[11  4 -2  4  3  0  3  5  1  6 -1  2  7  9 -1  6  1  4  3 -1 19  2 -1  3
 -1  3  1 -1 -1  4  4 -3  1  4  3  2  4] -> 0
[10  5  0  6  3  2  0  4  2  6 -3 15  2 11 -3 10 10  7  1  5 15  3 -2 -5
 -4 -2  1  0 -4 -4  5 -7  2  0  1  1 10] -> 6
[ 9 -1  2  1  5  3  1  4  1  3 -2 15  4  9  2  5  6  3 -1  6 34  3  1  0
 -2 -1  0  1 -1  1  4  1 -1  6  1  2  8] -> 5
[ 5 -3  3 -2  5  5  1  5  0  1 -1 14  4  7  2  3  4  2 -2  9 40  7  3  5
  0 -3 -1  1  4  2  0  4 -1  4  1  3  9] -> 6
[ 3  3  6 -4  4  3  5 15 -2  2  2  5  5  3  7  7 16  2 -4 11  6  2  5 14
  2 -3  0  5  6  2 -1 12 -3  5  1  6  0] -> 6
[15 -6  4  0  8  4  2  6  2  3 -3 15  4  2  2 11  9  3 -2 13 18  3  1  1
 -4 -6 -1 -1 -5 -4  2  1 -2  4  1  1 11] -> 9
[ 3  0  3 -3  7  3  1 16 -1  4  1  5  6  2  5  2 13  7 -1 10 -3 -1  0  6
  1 -2  0  2  3  4  3  6 -2  2  1  3  4] -> 4
[ 9  0  3  1  9  5  1  8  1  6 -2 14  5  6  1 10 13  8 -1  9 15  3 -3  2
 -2 -5  0  0 -3 -3  1  0 -1  2  1  3  9] -> 9
[13 -3  3  0  5  4  4  6  1  5 -2 18  3  8  1  5  1  5 -3 10 29  4  0  4
 -5  0  0  3 -2 -2  3  0  0  2  3  2  5] -> 3
[12 -1  1  2  6  4  3  5  2  5 -2  5  6  1  5 11  4  6  0  4 33  8 -3 -3
 -5 -3  0 -1 -4 -3  3 -4  0 -1  1  1 10] -> 2
[ 9 -5  3  2  5  3  4  4  0  2 -1  9  5 10  2  1  1  1 -2  6 63  1  0  3
 -3 -4 -1  0  3  2  1  2 -2  7 10  2  9] -> 0
[-8 11  0  1 -4 -2  2  0  0  2  1 13 10 11 -3  2  1  2  7 -3 57 10  4  6
  6  7  1  2  6  4  0 -3  2  2  1  5 12] -> 5
[12 -1  1  3  5  5  1  5  2  3 -3 20  4 15 -1  4  2  1  0 10 53  4  3  2
 -5  0  0 -1 -2 -1  4 -2  1  4  2  1 17] -> 6
[ 5  1  1  4  2  2  1  5  1  3 -1  8  2  7  1  3  3  2  3  5 17  2  3  0
 -2  1  0 -1  1 -1  2  0  1  1  0  0  8] -> 5
[21 -5  5  0 11  7  3 11  2  5 -4 16  3  1  3  8  7  7 -4 20 20  5 -4 -3
 -7 -9  0 -1 -6 -4  2  2 -3  7  2 -1  9] -> 6

[ -1 -10  -8  27  -4   9 -10   8  -2  -3 -14  -6   0   1  -5  12   1 -11
  14   0  -6 -11  -3  30  -6  -8  -5   5   7   4] -> 9
[-11  -5  17  13 -10  18  11  21  -5  -4  23   3 -26 -35  10   7 -16  -7
  13  -2  -8 -26  -8  12   0 -12  -9   8 -12  28] -> 2
[-14  -6  16  11 -27  35   4  26  -3  -7   8 -21 -24 -37  11  44  -1   0
  17  11   2 -40 -15  51  -3 -58 -12  -8 -25  27] -> 0
[-12  -9  11  13  -2  17  -7  23  -9  -2   4 -14 -20 -37  19  42  -2  -5
  19   8  -2 -27 -18  41  -6 -29   7 -11 -21  21] -> 1
[ -7 -15   3  21   8  16 -18  18  -3   3  -7 -17  -3 -12  -4  12   7  -9
  14   7  -3 -12 -17  28  -7   2   4  -6  -5 -26] -> 9
[ -5  -3   8  -7 -10  -1   5  12  -3  -4   8  -4 -14 -21  13  28   6  -8
  13  -1  -3  -3 -18  -2   4  -5  -1   2 -10   5] -> 5
[-12  -5  20  10  -8  26   6  21 -15  -3  11  -4 -22 -40  19  41 -15   0
  14   3  -5 -29 -14  37  -7 -28  -2  -3 -21  38] -> 0
[ -3  -7  10  14 -17  14  -2  22  -4   0  -3  -6 -13 -28  15  32  -7  -8
  17   1 -13 -14 -14  28  -4 -20  -4   0 -17  23] -> 3
[ -5 -10 -13  27 -12  17  -2  11  -3   8  -4   1 -10 -18  12  18 -10 -15
  16  -3  -8 -14  -3  26  -5  -4  -5   9  -1  24] -> 5
[-13 -11   9  20  -5  18  -4  21  -4   4   9 -12 -16 -16   4  16  10  -8
  19  12  -1 -17 -17  26  -2 -15  -2  -2  -9   9] -> 5
[ -8 -13  16  19  -3  26   1  22  -3  -3  25  -9 -21 -32   7   7  -2 -14
  12  11 -14 -30 -12  26  -1 -20  -6   1 -14  17] -> 3
[ -8  -7  11  14 -14  20   3  19  -2  -1  19  -2 -21 -31  11  15  -7 -13
  14   4 -15 -20 -11  13  -2 -15  -7   3 -14  24] -> 4
[-14 -19  21  13   2  23   3  27  -2  -5  27 -10 -24 -35   4   8  -2  -8
  16   9  -4 -31 -11  22   1 -19  -2   7 -17  15] -> 3
[-21  -2  33  14   0  29  23  17  -9  -9  50  -1 -35 -62   2   1 -18   1
   8  13  -5 -44  -8   4   3 -32 -12  12 -12  49] -> 2
[ -9  -3   6  11 -14  10  11  13  -4   3  16   2 -21 -34  13   9 -17  -8
   9  -1  -6 -16  -8  11  -2 -10 -10   9 -10  29] -> 5
[ -8  -8   7  19  -8  14  -3  22  -3   1   4  -4 -28 -25   8  12   1  -9
  18   5  -3  -8 -13  22  -5  -9  -6   1  -9  15] -> 5
[-16  -4  12   9   8  22  -1  26  -4   4  23  -9 -25 -34  10  15   3  -7
  16  10   0 -23 -16  15  -5 -15   1  -2 -19  10] -> 5
[-10  -3  18  -3  -4  11   4  26  -6  -8  12 -11 -24 -30  24  28 -10  -4
  12   0  -1 -14 -20  12  -2 -33   0  -3 -25  19] -> 1
[ -8  -5  27  12   2  27  16  21  -4  -8  47   2 -29 -36   3  -5  -9  -1
   9  10  -3 -38 -10  13   1 -23  -9  11 -12  32] -> 3
[-13  -8   4  25   0  22  -1  25  -3   0  18  -3 -20 -26   8   9  -1  -7
  20   9  -4 -25 -12  21  -4 -14  -3   0  -9  15] -> 5
[ -6  -9  -1  20 -28  32  -8  19  -5   0 -15 -20 -13 -22  19  44 -15  -4
  21   0  -5 -27 -13  41  -6 -21  -5  -5 -17  16] -> 0
[ -7  -6  -2   6 -24  19   1  13  -9   0 -11 -12 -15 -27  25  47 -20  -6
  14  -8  -6 -11 -11  28  -5 -31  -6 -14 -15  24] -> 1
[-12  -9  18  17   2  28   1  21   1  -1  34  -9 -19 -32  -8  -2  13  -5
  18  15  -2 -33 -13  13  -1 -12  -4   1  -8   6] -> 6
[-13  -3  28   3  14  20   2  20  -5 -10  32 -12 -14 -24  -1  -3   4   2
  12   9   0 -25 -20  -2  -3 -21   2  -7 -19   0] -> 7
